Here is a tiny trained network, its code and every weight. The questions are about switching its units off for an input and a target symbol, where a switched-off unit gives its printed mean instead of its output.

import numpy as np


def w(rows, s, z=0):
    codes = np.array(rows[::2]) - 128.0
    scale = np.full(codes.shape[1], s)
    scale[-1] = z or s
    return codes * scale


def norm(h):
    return h / np.sqrt((h * h).mean(-1, keepdims=True) + 1e-5)


def f(y):
    return np.maximum(y, 0)


def softmax(a):
    e = np.exp(a - a.max(-1, keepdims=True))
    return e / e.sum(-1, keepdims=True)


def log_softmax(a):
    a = a - a.max(-1, keepdims=True)
    return a - np.log(np.exp(a).sum(-1, keepdims=True))


def net(x, mask):
    ids = ['αβδεηθμξπστφψω'.index(c) for c in x.split()]
    T = len(ids)
    res = E[ids] + P[:T]
    r = norm(res)
    for j in range(2):
        rows = slice(4 * j, 4 * j + 4)
        q, k, v = (r @ M[0][rows].T for M in (Q, K, V))
        z = softmax(np.where(np.tri(T) > 0, q @ k.T / 4**0.5, -1e9)) @ v
        o = O[0][rows]
        res = res + np.where(mask[j], z, o[:, -1]) @ o[:, :-1]
    y = f(norm(res) @ A[0][:, :-1].T + A[0][:, -1])
    res = res + np.where(mask[2:26], y, B[0][:, -1]) @ B[0][:, :-1]
    return log_softmax(norm(res)[-1] @ U[:, :-1].T + U[:, -1])


Q, K, V, O, A, B = {}, {}, {}, {}, {}, {}
E = w([
[92,172,53],'α',
[216,242,69],'β',
[93,58,90],'δ',
[182,108,116],'ε',
[104,108,105],'η',
[201,169,136],'θ',
[145,138,112],'μ',
[186,233,19],'ξ',
[163,146,159],'π',
[190,221,34],'σ',
[160,105,142],'τ',
[103,107,107],'φ',
[133,171,42],'ψ',
[248,188,199],'ω',
],0.012)
P = w([
[93,130,161],'0',
[152,255,92],'1',
[182,100,94],'2',
[140,221,107],'3',
[197,86,86],'4',
[137,199,126],'5',
[148,75,82],'6',
[126,105,182],'7',
[141,93,77],'8',
[121,105,180],'9',
[157,100,70],'10',
[7,145,164],'11',
],0.014)
Q[0] = w([
[8,246,99],'H0',
[145,44,106],'H0',
[28,240,133],'H0',
[124,136,141],'H0',
[161,82,71],'H1',
[169,69,45],'H1',
[114,133,89],'H1',
[214,32,49],'H1',
],0.011)
K[0] = w([
[100,153,5],'H0',
[135,157,232],'H0',
[116,127,6],'H0',
[135,127,121],'H0',
[76,118,180],'H1',
[51,126,195],'H1',
[133,180,106],'H1',
[31,63,237],'H1',
],0.011)
V[0] = w([
[62,146,240],'H0',
[113,190,163],'H0',
[175,149,154],'H0',
[65,124,150],'H0',
[91,222,3],'H1',
[73,222,135],'H1',
[64,192,246],'H1',
[112,144,178],'H1',
],0.011)
O[0] = w([
[233,198,153,220],'H0',
[112,173,155,167],'H0',
[94,142,185,204],'H0',
[190,146,94,103],'H0',
[79,248,178,1],'H1',
[127,191,105,126],'H1',
[170,130,32,230],'H1',
[145,117,99,174],'H1',
],0.013,0.003)
A[0] = w([
[135,79,139,141],'N0',
[121,122,98,75],'N1',
[104,239,163,134],'N2',
[80,156,208,148],'N3',
[112,88,100,105],'N4',
[69,140,10,127],'N5',
[130,167,89,122],'N6',
[71,100,129,149],'N7',
[86,163,189,163],'N8',
[74,175,121,111],'N9',
[133,163,94,138],'N10',
[178,113,114,158],'N11',
[109,191,121,146],'N12',
[155,100,82,129],'N13',
[114,76,81,143],'N14',
[121,189,138,96],'N15',
[164,57,176,181],'N16',
[150,188,84,123],'N17',
[123,127,125,95],'N18',
[120,191,57,117],'N19',
[140,170,251,163],'N20',
[110,118,147,118],'N21',
[155,115,57,132],'N22',
[103,114,39,4],'N23',
],0.013,0.0048)
B[0] = w([
[91,170,112,167],'N0',
[128,99,114,132],'N1',
[180,170,60,239],'N2',
[112,199,42,253],'N3',
[112,124,153,150],'N4',
[255,205,176,180],'N5',
[91,136,161,162],'N6',
[82,133,72,177],'N7',
[134,187,51,242],'N8',
[149,50,107,195],'N9',
[134,111,173,167],'N10',
[76,69,140,220],'N11',
[120,154,89,185],'N12',
[104,152,182,212],'N13',
[91,155,171,185],'N14',
[160,150,86,167],'N15',
[86,221,36,216],'N16',
[117,71,190,185],'N17',
[172,90,111,128],'N18',
[53,171,165,182],'N19',
[93,26,165,254],'N20',
[129,138,96,150],'N21',
[91,152,205,227],'N22',
[181,55,54,144],'N23',
],0.021,0.0065)
U = w([
[151,218,49,214],'α',
[118,153,48,169],'β',
[77,111,76,115],'δ',
[36,27,76,169],'ε',
[135,112,153,72],'η',
[115,108,131,10],'θ',
[163,147,146,80],'μ',
[123,114,100,1],'ξ',
[181,113,151,93],'π',
[124,105,98,36],'σ',
[248,28,71,185],'τ',
[139,129,194,190],'φ',
[132,118,102,7],'ψ',
[116,98,139,78],'ω',
],0.011,0.0039)

Each question gives the input, a string of symbols that net reads in full, and the target symbol t.
The units are the heads (4 rows each of Q, K, V and O) and the neurons (one row each of A and B). Each row of codes is followed by its name. A weight is (code - 128) times the scale printed after its matrix; where a second scale follows, it is the last column's (O, A, B and U).
mask holds one flag per unit, heads first, then neurons. A switched-off unit (its flag False) gives its mean, the last column of its rows in O or B, instead of its output. The means were averaged over made-up inputs and are rounded, as every weight is.
A unit's drop is (log p(t) with every unit on - log p(t) with that unit switched off) / (log p(t) with every unit on - log p(t) with every unit switched off).
The circuit of an input: a set's keep is (log p(t) with only the set's units on - log p(t) with every unit switched off) / (log p(t) with every unit on - log p(t) with every unit switched off). Starting from the 12 units with the biggest drops (on a tie, the unit counted first), units are removed one at a time, each time the one whose removal leaves the highest keep (on an exact tie, the one counted first), for as long as the keep stays at least 0.8.
circuit, biggest first: the units of the circuit, biggest drop first
most important unit: the unit with the biggest drop
top k neurons: the k neurons with the biggest drops, biggest first
drop of u: that unit's drop, to one decimal
input τ ψ ξ θ τ ε ψ θ μ ε ω, target τ: most important unit => N19
input τ τ τ ω τ τ α, target τ: top 4 neurons => [N23; N5; N3; N8]
input τ φ τ ξ τ π η, target τ: circuit, biggest first => [H1; H0]
input τ π τ φ φ β τ φ φ, target τ: circuit, biggest first => [H1; H0]
input τ δ π τ φ τ β, target τ: circuit, biggest first => [H1; N3]
input τ σ τ π θ, target τ: circuit, biggest first => [N3; N8]
input φ τ τ β ψ ε τ τ ε φ ε, target φ: top 2 neurons => [N22; N3]
input ε ω ε η τ τ τ τ τ μ θ, target ε: top 3 neurons => [N5; N11; N2]
input τ δ τ τ τ τ τ π τ η τ, target τ: top 2 neurons => [N19; N3]
input φ π τ φ τ τ η τ ω, target φ: top 4 neurons => [N3; N8; N2; N20]
input ε ε ω, target ε: top 2 neurons => [N5; N11]
input φ ω η τ μ ε φ φ τ, target φ: top 2 neurons => [N22; N3]
input τ β φ μ τ ω π η τ μ α, target τ: top 4 neurons => [N23; N5; N3; N19]
input τ φ π, target τ: circuit, biggest first => [H1]
input τ π β τ π ω β φ τ τ δ, target τ: top 2 neurons => [N3; N8]
input τ π ω τ τ τ φ φ π, target τ: top 3 neurons => [N3; N8; N20]
input φ π τ μ φ τ η, target φ: drop of N5 => 0.1
input ε π τ η π τ ε ε τ, target ε: drop of N8 => 0.2
input τ ω τ ε η τ φ ξ θ, target τ: drop of N3 => 0.2
input τ τ φ ω ε ψ φ ψ τ α τ, target τ: most important unit => H1
